Below is a small trained network, with its code and all its weights. Each question gives an input and a class and asks what happens when units are switched off, that is, made to give their printed mean instead of their output.

import numpy as np


def w(rows, s, z=0):
    codes = np.array(rows[::2]) - 128.0
    scale = np.full(codes.shape[1], s)
    scale[-1] = z or s
    return codes * scale


def norm(h):
    return h / np.sqrt((h * h).mean(-1, keepdims=True) + 1e-5)


def f(y):
    return y / 2 * (1 + np.tanh(0.7978845608 * (y + 0.044715 * y**3)))


def log_softmax(a):
    a = a - a.max(-1, keepdims=True)
    return a - np.log(np.exp(a).sum(-1, keepdims=True))


def net(x, mask):
    res = np.array(x, float).reshape(1, 4) / 4 @ E
    u = 0
    for l in range(3):
        y = f(norm(res) @ A[l][:, :-1].T + A[l][:, -1])
        res = res + np.where(mask[u : u + 4], y, B[l][:, -1]) @ B[l][:, :-1]
        u += 4
    return log_softmax(norm(res)[-1] @ U[:, :-1].T + U[:, -1])


A, B = {}, {}
E = w([
[134,101,128,84,122,76,95,149],'x0',
[146,115,202,171,199,106,162,166],'x1',
[59,88,125,253,116,108,2,132],'x2',
[158,67,64,151,173,190,126,173],'x3',
],0.0083)
A[0] = w([
[31,55,209,109,166,121,194,217,2],'0.n1',
[30,198,192,128,40,43,202,119,47],'0.n2',
[172,2,147,55,100,35,89,126,61],'0.n3',
[94,155,114,215,131,187,217,39,67],'0.n4',
],0.0071,0.0035)
B[0] = w([
[108,183,110,159,83,148,155,158,146],'0.n1',
[91,73,122,39,188,133,94,145,255],'0.n2',
[191,136,174,141,45,247,122,154,184],'0.n3',
[210,86,174,46,35,135,39,208,195],'0.n4',
],0.011,0.0036)
A[1] = w([
[162,2,17,157,163,192,192,149,3],'1.n1',
[141,217,179,176,160,75,177,193,82],'1.n2',
[191,156,87,92,173,102,188,87,87],'1.n3',
[115,140,48,116,40,104,154,72,67],'1.n4',
],0.0099,0.0031)
B[1] = w([
[67,175,179,61,132,53,143,151,254],'1.n1',
[108,99,66,128,172,233,153,114,175],'1.n2',
[142,112,71,201,133,69,87,127,208],'1.n3',
[97,8,110,180,207,208,181,199,166],'1.n4',
],0.012,0.0049)
A[2] = w([
[169,157,151,125,114,158,125,223,22],'2.n1',
[72,71,163,102,165,154,169,123,10],'2.n2',
[153,98,76,79,123,162,66,177,248],'2.n3',
[254,126,63,55,131,94,219,137,144],'2.n4',
],0.0091,0.0013)
B[2] = w([
[160,186,168,12,17,231,42,42,169],'2.n1',
[131,103,60,70,157,139,254,181,171],'2.n2',
[181,224,209,154,172,169,193,97,242],'2.n3',
[82,108,162,234,88,100,32,123,255],'2.n4',
],0.0093,0.0063)
U = w([
[128,111,115,252,99,50,103,140,168],'0',
[181,119,201,97,35,179,109,178,147],'1',
[85,111,147,14,142,59,151,172,77],'2',
[157,97,79,131,168,209,193,190,149],'3',
[173,161,139,101,139,130,158,133,166],'4',
[196,162,23,109,83,76,175,69,1],'5',
],0.015,0.0051)

Each question gives the input, the list of numbers given to net, and the class t.
The units are the neurons (one row each of A and B). Each row of codes is followed by its name. A weight is (code - 128) times the scale printed after its matrix; where a second scale follows, it is the last column's (A, B and U).
mask holds one flag per neuron, layer by layer. A switched-off neuron (its flag False) gives its mean, the last column of its row in B, instead of its output. The means were averaged over made-up inputs and are rounded, as every weight is.
A unit's drop is (log p(t) with every unit on - log p(t) with that unit switched off) / (log p(t) with every unit on - log p(t) with every unit switched off).
The circuit of an input: a set's keep is (log p(t) with only the set's units on - log p(t) with every unit switched off) / (log p(t) with every unit on - log p(t) with every unit switched off). Starting from all 12 units, units are removed one at a time, each time the one whose removal leaves the highest keep (on an exact tie, the one counted first), for as long as the keep stays at least 0.8.
units of the circuit, in order: the units of the circuit, biggest drop first
top k neurons: the k neurons with the biggest drops, biggest first
k most important neurons of layer l: the k neurons of layer l with the biggest drops, biggest first
input [0,0,5,6], class 2: units of the circuit, in order => [1.n1]
input [-7,8,-8,2], class 0: top 4 neurons => [2.n4 1.n3 1.n4 0.n3]
input [3,-2,-6,-5], class 0: top 3 neurons => [2.n4 1.n3 1.n1]
input [2,8,1,-6], class 3: top 2 neurons => [1.n2 0.n1]
input [-7,5,-1,6], class 1: top 2 neurons => [0.n4 2.n1]
input [2,-3,1,-2], class 4: units of the circuit, in order => [2.n3 2.n4]
input [-2,-8,7,3], class 3: top 3 neurons => [1.n4 2.n4 1.n3]
input [5,8,3,5], class 3: top 4 neurons => [1.n2 0.n4 0.n1 0.n2]
input [-5,5,1,7], class 2: top 2 neurons => [1.n1 0.n3]
input [6,4,2,7], class 2: top 4 neurons => [1.n1 0.n4 2.n4 2.n3]
input [6,8,6,1], class 3: top 3 neurons => [1.n2 0.n4 2.n4]
input [-6,-4,-7,-6], class 0: 2 most important neurons of layer 1 => [1.n3 1.n1]
input [-3,-8,3,-7], class 3: top 2 neurons => [1.n4 1.n1]
input [6,1,-1,1], class 1: units of the circuit, in order => [0.n3]
input [-4,-7,-7,-3], class 0: 2 most important neurons of layer 1 => [1.n3 1.n2]
input [8,-8,-8,4], class 0: 2 most important neurons of layer 0 => [0.n4 0.n2]
input [7,-8,-1,-5], class 3: 2 most important neurons of layer 1 => [1.n4 1.n1]
input [-4,8,3,-6], class 3: 2 most important neurons of layer 1 => [1.n2 1.n1]
input [6,-5,-3,-1], class 1: 2 most important neurons of layer 2 => [2.n1 2.n4]
input [-2,8,-6,-4], class 3: units of the circuit, in order => [1.n2]
